Here is a tiny trained network, its code and every weight. The questions are about switching its units off for an input and a target symbol, where a switched-off unit gives its printed mean instead of its output.

import numpy as np


def w(rows, s, z=0):
    codes = np.array(rows[::2]) - 128.0
    scale = np.full(codes.shape[1], s)
    scale[-1] = z or s
    return codes * scale


def f(y):
    return y / 2 * (1 + np.tanh(0.7978845608 * (y + 0.044715 * y**3)))


def softmax(a):
    e = np.exp(a - a.max(-1, keepdims=True))
    return e / e.sum(-1, keepdims=True)


def log_softmax(a):
    a = a - a.max(-1, keepdims=True)
    return a - np.log(np.exp(a).sum(-1, keepdims=True))


def net(x, mask):
    ids = ['ΔΨαβγζθλμπφ'.index(c) for c in x.split()]
    T = len(ids)
    res = E[ids] + P[:T]
    u = 0
    for l in range(3):
        q, k, v = (res @ M[l].T for M in (Q, K, V))
        z = softmax(np.where(np.tri(T) > 0, q @ k.T / 4**0.5, -1e9)) @ v
        res = res + np.where(mask[u], z, O[l][:, -1]) @ O[l][:, :-1]
        u += 1
        y = f(res @ A[l][:, :-1].T + A[l][:, -1])
        res = res + np.where(mask[u : u + 8], y, B[l][:, -1]) @ B[l][:, :-1]
        u += 8
    return log_softmax(res[-1] @ U[:, :-1].T + U[:, -1])


Q, K, V, O, A, B = {}, {}, {}, {}, {}, {}
E = w([
[112,207,86,107,138],'Δ',
[164,143,88,164,164],'Ψ',
[191,62,129,223,126],'α',
[189,118,69,199,108],'β',
[200,98,101,211,126],'γ',
[220,35,106,252,98],'ζ',
[114,83,157,164,101],'θ',
[109,196,102,103,171],'λ',
[73,159,152,100,137],'μ',
[158,130,118,168,151],'π',
[46,217,129,56,152],'φ',
],0.0037)
P = w([
[40,213,106,254,181],'0',
[42,70,203,137,214],'1',
[93,128,118,216,155],'2',
[79,132,134,210,199],'3',
[222,245,5,117,5],'4',
[74,23,247,68,251],'5',
[180,37,121,109,40],'6',
[46,95,157,212,229],'7',
[254,225,2,22,2],'8',
],0.004)
Q[0] = w([
[5,17,250,242,252],'0.h1',
[14,12,245,251,252],'0.h1',
[6,18,252,235,254],'0.h1',
[7,19,252,224,251],'0.h1',
],0.004)
K[0] = w([
[48,3,253,113,254],'0.h1',
[61,2,252,150,247],'0.h1',
[46,4,254,102,254],'0.h1',
[52,6,253,87,254],'0.h1',
],0.004)
V[0] = w([
[225,37,157,58,64],'0.h1',
[202,184,2,166,38],'0.h1',
[15,187,117,254,198],'0.h1',
[80,41,254,187,207],'0.h1',
],0.0039)
O[0] = w([
[191,45,144,105,63,26],'0.h1',
[249,177,3,175,20,114],'0.h1',
[47,193,110,239,216,253],'0.h1',
[30,56,242,208,229,164],'0.h1',
],0.004,0.002)
A[0] = w([
[9,139,252,197,236,206],'0.n1',
[73,48,209,250,179,194],'0.n2',
[5,245,192,56,247,154],'0.n3',
[231,221,14,57,7,255],'0.n4',
[41,29,248,239,228,211],'0.n5',
[7,160,249,99,234,168],'0.n6',
[85,243,44,251,157,249],'0.n7',
[207,239,4,122,26,250],'0.n8',
],0.004,0.0037)
B[0] = w([
[53,122,215,158,181,254],'0.n1',
[139,83,211,217,121,210],'0.n2',
[6,198,136,63,200,193],'0.n3',
[253,131,14,99,147,201],'0.n4',
[133,93,235,178,165,252],'0.n5',
[16,127,227,102,201,209],'0.n6',
[77,248,67,247,163,240],'0.n7',
[248,155,9,147,153,205],'0.n8',
],0.004,0.0053)
Q[1] = w([
[5,6,252,250,250],'1.h1',
[7,8,244,234,242],'1.h1',
[251,250,5,4,6],'1.h1',
[5,5,251,251,250],'1.h1',
],0.0041)
K[1] = w([
[92,223,112,253,86],'1.h1',
[105,218,108,252,85],'1.h1',
[167,31,146,5,169],'1.h1',
[90,224,111,252,85],'1.h1',
],0.0037)
V[1] = w([
[12,69,255,70,154],'1.h1',
[236,195,2,209,115],'1.h1',
[98,250,10,11,159],'1.h1',
[253,4,62,197,9],'1.h1',
],0.004)
O[1] = w([
[2,37,203,231,6,180],'1.h1',
[254,231,43,42,252,97],'1.h1',
[20,2,2,4,252,108],'1.h1',
[252,243,192,14,114,7],'1.h1',
],0.004,0.013)
A[1] = w([
[145,215,250,189,98,251],'1.n1',
[14,25,97,199,15,198],'1.n2',
[167,193,185,222,239,248],'1.n3',
[179,232,6,190,234,244],'1.n4',
[68,4,87,224,30,62],'1.n5',
[48,134,198,237,31,173],'1.n6',
[151,245,216,210,53,238],'1.n7',
[57,28,6,201,159,241],'1.n8',
],0.004,0.003)
B[1] = w([
[189,249,188,252,23,173],'1.n1',
[3,28,153,83,47,253],'1.n2',
[142,214,72,245,198,195],'1.n3',
[155,50,13,240,249,156],'1.n4',
[2,76,141,24,119,214],'1.n5',
[4,129,186,190,36,245],'1.n6',
[147,252,242,253,25,167],'1.n7',
[7,11,39,86,223,238],'1.n8',
],0.004,0.013)
Q[2] = w([
[169,27,17,110,2],'2.h1',
[139,15,90,88,2],'2.h1',
[181,30,8,121,4],'2.h1',
[56,175,232,121,254],'2.h1',
],0.004)
K[2] = w([
[244,24,175,4,20],'2.h1',
[216,34,221,4,14],'2.h1',
[245,28,140,6,33],'2.h1',
[4,205,147,252,226],'2.h1',
],0.004)
V[2] = w([
[74,9,2,25,243],'2.h1',
[5,8,254,25,25],'2.h1',
[193,250,254,230,18],'2.h1',
[16,29,255,59,10],'2.h1',
],0.004)
O[2] = w([
[76,2,89,27,254,139],'2.h1',
[6,160,156,3,16,234],'2.h1',
[205,251,164,230,2,95],'2.h1',
[4,194,155,9,6,254],'2.h1',
],0.004,0.0099)
A[2] = w([
[254,85,73,206,227,192],'2.n1',
[144,18,17,197,250,255],'2.n2',
[254,85,68,211,235,178],'2.n3',
[94,17,40,72,249,29],'2.n4',
[86,11,141,58,242,161],'2.n5',
[255,236,190,231,109,246],'2.n6',
[119,254,252,197,52,165],'2.n7',
[89,10,149,53,240,164],'2.n8',
],0.004,0.0035)
B[2] = w([
[99,211,247,6,194,222],'2.n1',
[170,8,249,181,52,252],'2.n2',
[118,202,249,4,169,226],'2.n3',
[251,89,55,55,3,209],'2.n4',
[250,154,9,106,14,226],'2.n5',
[5,234,3,68,252,182],'2.n6',
[251,151,17,90,5,241],'2.n7',
[249,171,5,110,23,223],'2.n8',
],0.004,0.018)
U = w([
[204,108,149,60,94,97],'Δ',
[151,48,220,180,127,211],'Ψ',
[132,159,29,202,129,103],'α',
[161,168,224,3,138,62],'β',
[94,127,178,131,200,203],'γ',
[138,239,85,41,161,154],'ζ',
[179,164,203,130,35,36],'θ',
[138,45,41,206,129,95],'λ',
[46,89,176,101,156,154],'μ',
[98,44,129,255,166,254],'π',
[119,171,15,27,153,8],'φ',
],0.0038)

Each question gives the input, a string of symbols that net reads in full, and the target symbol t.
The units are the heads (4 rows each of Q, K, V and O) and the neurons (one row each of A and B). Each row of codes is followed by its name. A weight is (code - 128) times the scale printed after its matrix; where a second scale follows, it is the last column's (O, A, B and U).
mask holds one flag per unit, layer by layer, with each layer's heads first. A switched-off unit (its flag False) gives its mean, the last column of its rows in O or B, instead of its output. The means were averaged over made-up inputs and are rounded, as every weight is.
A unit's drop is (log p(t) with every unit on - log p(t) with that unit switched off) / (log p(t) with every unit on - log p(t) with every unit switched off).
unit that matters most: the unit with the biggest drop
k most important neurons: the k neurons with the biggest drops, biggest first
top k neurons in layer l: the k neurons of layer l with the biggest drops, biggest first
input φ γ π μ μ θ, target φ: top 2 neurons in layer 2 -> (2.n8 2.n5)
input γ φ ζ, target γ: 2 most important neurons -> (0.n7 2.n6)
input θ μ π ζ ζ β Δ μ Δ, target β: unit that matters most -> 0.n4
input φ θ μ μ, target φ: top 3 neurons in layer 2 -> (2.n8 2.n5 2.n2)
input β θ β β, target β: 4 most important neurons -> (2.n3 2.n1 0.n7 1.n4)
input ζ Ψ θ φ φ β φ μ, target ζ: top 2 neurons in layer 1 -> (1.n8 1.n2)
input ζ μ Ψ μ α Δ μ θ π, target Δ: top 2 neurons in layer 1 -> (1.n6 1.n1)
input μ ζ μ μ μ λ, target μ: top 2 neurons in layer 0 -> (0.n4 0.n8)
input μ Ψ θ θ Δ, target Ψ: top 2 neurons in layer 0 -> (0.n4 0.n7)
input Δ μ θ, target Δ: 2 most important neurons -> (0.n7 2.n4)
input μ Ψ Δ, target μ: 2 most important neurons -> (0.n4 0.n8)
input π Δ Ψ, target π: 3 most important neurons -> (0.n4 0.n7 0.n8)
input Δ ζ γ λ θ φ μ Ψ, target Δ: 2 most important neurons -> (0.n7 2.n4)
input Δ θ β φ λ, target θ: top 2 neurons in layer 0 -> (0.n7 0.n6)
input θ θ Δ θ μ φ α Ψ α, target φ: top 2 neurons in layer 0 -> (0.n4 0.n6)
input θ θ μ π μ Δ Ψ φ, target θ: unit that matters most -> 2.h1
input Ψ π λ α β θ θ Δ α, target θ: 2 most important neurons -> (0.n7 0.n6)
input θ β μ μ Δ, target β: 3 most important neurons -> (2.n3 2.n1 0.n4)
input β μ π Δ μ β ζ θ ζ, target β: 3 most important neurons -> (0.n4 2.n3 2.n1)
input μ μ Δ, target μ: unit that matters most -> 1.h1
input α Δ Δ Δ ζ α, target α: 2 most important neurons -> (0.n4 2.n6)
input θ μ μ μ μ, target μ: top 3 neurons in layer 0 -> (0.n6 0.n7 0.n3)
input ζ θ ζ μ Δ, target θ: 4 most important neurons -> (0.n7 0.n6 1.n7 0.n5)
input α φ Δ θ θ, target φ: top 3 neurons in layer 0 -> (0.n6 0.n4 0.n3)
input Δ θ φ, target Δ: 3 most important neurons -> (0.n7 2.n2 2.n4)
input ζ λ π Δ Δ, target λ: 3 most important neurons -> (0.n7 0.n6 0.n4)
input φ μ α Ψ μ φ, target φ: top neuron in layer 1 -> (1.n8)
